Below are the code and all the weights of a small trained network. Each question names an input and a class and asks about switching units off, where a switched-off unit gives its printed mean instead of its output.

import numpy as np


def w(rows, s, z=0):
    codes = np.array(rows[::2]) - 128.0
    scale = np.full(codes.shape[1], s)
    scale[-1] = z or s
    return codes * scale


def f(y):
    return np.maximum(y, 0)


def log_softmax(a):
    a = a - a.max(-1, keepdims=True)
    return a - np.log(np.exp(a).sum(-1, keepdims=True))


def net(x, mask):
    res = np.array(x, float).reshape(1, 5) / 4 @ E
    y = f(res @ A[0][:, :-1].T + A[0][:, -1])
    res = res + np.where(mask, y, B[0][:, -1]) @ B[0][:, :-1]
    return log_softmax(res[-1] @ U[:, :-1].T + U[:, -1])


A, B = {}, {}
E = w([
[118,128,127,129,128],'x0',
[141,23,117,13,192],'x1',
[161,254,57,99,241],'x2',
[125,127,128,129,127],'x3',
[154,128,13,70,26],'x4',
],0.0086)
A[0] = w([
[100,114,201,109,87,117],'n0',
[185,134,124,239,97,69],'n1',
[118,136,89,109,92,52],'n2',
[102,160,129,128,95,50],'n3',
[165,90,131,104,143,99],'n4',
[104,124,240,198,221,3],'n5',
[112,16,91,34,191,53],'n6',
[122,99,131,80,144,65],'n7',
[145,127,153,94,120,104],'n8',
[107,25,175,170,2,82],'n9',
[98,151,82,89,83,52],'n10',
[117,235,45,98,202,111],'n11',
[91,73,142,157,81,100],'n12',
[113,215,156,144,63,69],'n13',
[119,72,136,54,157,71],'n14',
[145,135,39,105,44,34],'n15',
[125,122,200,169,180,30],'n16',
[110,167,94,124,160,110],'n17',
[151,72,145,159,79,113],'n18',
[135,198,63,122,189,128],'n19',
[111,200,131,176,96,89],'n20',
[139,146,127,168,103,43],'n21',
[149,150,29,81,19,43],'n22',
[101,225,138,237,21,58],'n23',
],0.015,0.0044)
B[0] = w([
[162,155,146,102,142,180],'n0',
[119,83,96,128,161,186],'n1',
[104,132,163,161,133,152],'n2',
[108,121,130,142,144,144],'n3',
[130,87,119,125,153,154],'n4',
[121,108,212,209,65,227],'n5',
[80,54,41,117,127,215],'n6',
[98,104,126,99,129,155],'n7',
[109,125,131,145,166,138],'n8',
[183,254,106,100,169,254],'n9',
[103,140,150,159,88,160],'n10',
[161,231,119,72,147,231],'n11',
[182,153,114,105,139,187],'n12',
[111,90,69,131,121,188],'n13',
[91,79,106,108,142,180],'n14',
[151,78,207,172,91,191],'n15',
[132,113,182,171,90,184],'n16',
[174,142,110,113,119,165],'n17',
[130,202,117,92,110,182],'n18',
[166,199,105,121,164,205],'n19',
[104,87,113,82,152,190],'n20',
[139,91,112,103,105,152],'n21',
[120,107,219,209,96,209],'n22',
[82,48,63,90,140,250],'n23',
],0.032,0.018)
U = w([
[202,185,115,132,185,85],'0',
[73,5,54,137,172,253],'1',
[141,81,228,253,85,38],'2',
],0.0067,0.00051)

Each question gives the input, the list of numbers given to net, and the class t.
The units are the neurons (one row each of A and B). Each row of codes is followed by its name. A weight is (code - 128) times the scale printed after its matrix; where a second scale follows, it is the last column's (A, B and U).
mask holds one flag per neuron, in row order. A switched-off neuron (its flag False) gives its mean, the last column of its row in B, instead of its output. The means were averaged over made-up inputs and are rounded, as every weight is.
A unit's drop is (log p(t) with every unit on - log p(t) with that unit switched off) / (log p(t) with every unit on - log p(t) with every unit switched off).
The circuit of an input: a set's keep is (log p(t) with only the set's units on - log p(t) with every unit switched off) / (log p(t) with every unit on - log p(t) with every unit switched off). Starting from the 12 units with the biggest drops (on a tie, the unit counted first), units are removed one at a time, each time the one whose removal leaves the highest keep (on an exact tie, the one counted first), for as long as the keep stays at least 0.8.
units of the circuit, in order: the units of the circuit, biggest drop first
most important unit: the unit with the biggest drop
top k neurons: the k neurons with the biggest drops, biggest first
drop when u is switched off: that unit's drop, to one decimal
input [3,3,-7,-1,-8], class 2: top 3 neurons	n5; n16; n11
input [2,-6,-2,-7,4], class 1: most important unit	n23
input [7,-4,-2,0,6], class 2: top 2 neurons	n22; n15
input [-2,2,6,3,-8], class 2: top 2 neurons	n5; n9
input [-4,5,3,0,-7], class 2: top 2 neurons	n5; n23
input [1,-8,6,8,0], class 1: top 2 neurons	n23; n9
input [4,1,6,-2,-8], class 2: top 2 neurons	n5; n9
input [5,-7,-1,-4,-7], class 1: top 4 neurons	n23; n22; n20; n1
input [-5,7,6,-3,-3], class 1: top 3 neurons	n6; n9; n14
input [5,-6,5,7,7], class 2: top 2 neurons	n22; n15
input [-8,7,-3,-3,-7], class 1: top 3 neurons	n6; n22; n14
input [8,-3,-4,-6,-5], class 2: top 4 neurons	n5; n11; n16; n19
input [1,5,-6,-2,0], class 0: drop when n23 is switched off	0.3
input [-6,6,-8,7,7], class 0: units of the circuit, in order	n9
input [2,5,-8,-5,2], class 0: drop when n9 is switched off	3.8
input [2,-4,4,3,6], class 2: drop when n22 is switched off	1.0
